Here is a tiny trained network, its code and every weight. The questions are about switching its units off for an input and a class, where a switched-off unit gives its printed mean instead of its output.

import numpy as np


def w(rows, s, z=0):
    codes = np.array(rows[::2]) - 128.0
    scale = np.full(codes.shape[1], s)
    scale[-1] = z or s
    return codes * scale


def norm(h):
    return h / np.sqrt((h * h).mean(-1, keepdims=True) + 1e-5)


def f(y):
    return np.maximum(y, 0)


def log_softmax(a):
    a = a - a.max(-1, keepdims=True)
    return a - np.log(np.exp(a).sum(-1, keepdims=True))


def net(x, mask):
    res = np.array(x, float).reshape(1, 7) / 4 @ E
    u = 0
    for l in range(4):
        y = f(norm(res) @ A[l][:, :-1].T + A[l][:, -1])
        res = res + np.where(mask[u : u + 5], y, B[l][:, -1]) @ B[l][:, :-1]
        u += 5
    return log_softmax(norm(res)[-1] @ U[:, :-1].T + U[:, -1])


A, B = {}, {}
E = w([
[132,129,131,128],'x0',
[177,221,104,125],'x1',
[148,117,131,122],'x2',
[131,157,252,148],'x3',
[137,125,132,127],'x4',
[135,125,130,128],'x5',
[143,125,129,198],'x6',
],0.016)
A[0] = w([
[105,143,75,190,122],'0.n0',
[146,211,90,177,53],'0.n1',
[247,83,139,107,57],'0.n2',
[174,108,58,45,83],'0.n3',
[135,143,183,32,254],'0.n4',
],0.014,0.0045)
B[0] = w([
[74,165,196,183,193],'0.n0',
[181,123,165,59,193],'0.n1',
[144,104,157,72,145],'0.n2',
[53,183,131,159,228],'0.n3',
[6,195,133,115,253],'0.n4',
],0.016,0.007)
A[1] = w([
[137,115,37,131,92],'1.n0',
[116,123,84,138,188],'1.n1',
[187,119,152,88,94],'1.n2',
[221,121,135,252,174],'1.n3',
[106,119,141,164,2],'1.n4',
],0.02,0.0022)
B[1] = w([
[121,158,167,208,189],'1.n0',
[104,152,165,131,210],'1.n1',
[80,145,106,146,164],'1.n2',
[7,190,94,66,254],'1.n3',
[112,144,151,99,210],'1.n4',
],0.02,0.0049)
A[2] = w([
[39,132,214,129,145],'2.n0',
[69,10,144,118,113],'2.n1',
[125,116,2,165,120],'2.n2',
[148,165,90,175,1],'2.n3',
[101,119,94,46,57],'2.n4',
],0.021,0.0014)
B[2] = w([
[178,130,61,222,252],'2.n0',
[79,102,211,4,156],'2.n1',
[157,192,169,222,134],'2.n2',
[195,103,161,129,135],'2.n3',
[84,136,59,121,152],'2.n4',
],0.021,0.027)
A[3] = w([
[189,116,5,161,169],'3.n0',
[187,225,139,44,199],'3.n1',
[97,8,139,131,254],'3.n2',
[156,93,136,108,17],'3.n3',
[137,83,112,86,80],'3.n4',
],0.021,0.002)
B[3] = w([
[205,26,161,2,247],'3.n0',
[32,37,227,115,152],'3.n1',
[171,133,201,35,158],'3.n2',
[181,176,124,100,129],'3.n3',
[188,122,173,176,132],'3.n4',
],0.018,0.016)
U = w([
[50,193,69,138,91],'0',
[76,161,235,99,135],'1',
[141,128,126,139,252],'2',
[183,159,162,253,19],'3',
[143,118,124,122,135],'4',
[133,124,125,124,109],'5',
],0.014,0.0038)

Each question gives the input, the list of numbers given to net, and the class t.
The units are the neurons (one row each of A and B). Each row of codes is followed by its name. A weight is (code - 128) times the scale printed after its matrix; where a second scale follows, it is the last column's (A, B and U).
mask holds one flag per neuron, layer by layer. A switched-off neuron (its flag False) gives its mean, the last column of its row in B, instead of its output. The means were averaged over made-up inputs and are rounded, as every weight is.
A unit's drop is (log p(t) with every unit on - log p(t) with that unit switched off) / (log p(t) with every unit on - log p(t) with every unit switched off).
The circuit of an input: a set's keep is (log p(t) with only the set's units on - log p(t) with every unit switched off) / (log p(t) with every unit on - log p(t) with every unit switched off). Starting from the 12 units with the biggest drops (on a tie, the unit counted first), units are removed one at a time, each time the one whose removal leaves the highest keep (on an exact tie, the one counted first), for as long as the keep stays at least 0.8.
units of the circuit, in order: the units of the circuit, biggest drop first
unit that matters most: the unit with the biggest drop
k most important neurons: the k neurons with the biggest drops, biggest first
top k neurons in layer l: the k neurons of layer l with the biggest drops, biggest first
input [5,8,-1,2,3,6,4], class 1: 3 most important neurons => 2.n0, 3.n1, 0.n1
input [-2,0,-5,8,5,7,-2], class 3: unit that matters most => 0.n4
input [-2,4,-1,0,4,-2,7], class 0: units of the circuit, in order => 1.n3, 0.n4
input [2,-2,7,6,0,6,6], class 4: top 3 neurons in layer 2 => 2.n0, 2.n1, 2.n2
input [6,6,-1,-8,6,7,2], class 3: 2 most important neurons => 1.n0, 2.n1
input [7,-4,-7,5,-1,4,-1], class 4: units of the circuit, in order => 2.n0, 0.n0, 3.n0
input [1,7,1,-1,2,0,0], class 1: 2 most important neurons => 2.n0, 3.n1
input [-7,4,1,-1,-4,3,6], class 0: units of the circuit, in order => 0.n4, 1.n3
input [-1,1,6,-5,-5,-1,-7], class 0: top 3 neurons in layer 0 => 0.n3, 0.n4, 0.n1
input [-2,-5,3,-4,-8,-7,-8], class 0: top 2 neurons in layer 0 => 0.n3, 0.n4
input [-4,-4,1,6,-6,-1,-3], class 3: 2 most important neurons => 1.n3, 0.n4
input [8,0,1,-8,3,-4,-7], class 3: 4 most important neurons => 1.n0, 2.n2, 1.n3, 0.n1
input [-7,-4,-5,-1,0,2,-7], class 0: 2 most important neurons => 0.n4, 2.n1
input [-3,-2,5,-2,-2,4,-5], class 0: 3 most important neurons => 0.n4, 0.n3, 0.n1
input [-4,-7,-3,0,6,-5,-1], class 1: 2 most important neurons => 2.n1, 3.n0
input [7,8,-3,0,-4,4,-5], class 1: units of the circuit, in order => 3.n1
input [-2,2,-2,-7,-1,-3,-5], class 3: units of the circuit, in order => 1.n3, 2.n2
input [1,-1,0,6,6,5,6], class 0: 2 most important neurons => 1.n3, 0.n4
input [-7,4,4,-2,-1,-4,1], class 1: 3 most important neurons => 2.n0, 0.n1, 0.n4
input [1,-3,3,-5,4,-1,-3], class 3: top 2 neurons in layer 1 => 1.n0, 1.n3
input [-4,-4,-2,-3,-1,6,8], class 0: unit that matters most => 1.n3
input [-3,-8,2,-2,-4,3,6], class 1: 2 most important neurons => 2.n1, 3.n2
input [-3,-8,-7,-6,7,8,3], class 1: 3 most important neurons => 2.n1, 3.n2, 3.n0
input [0,0,-5,4,1,-6,-5], class 2: top 2 neurons in layer 1 => 1.n3, 1.n1
input [-6,-2,7,6,-7,6,-5], class 4: 2 most important neurons => 2.n0, 1.n3
input [0,1,-3,6,-2,7,-4], class 2: top 2 neurons in layer 1 => 1.n3, 1.n0
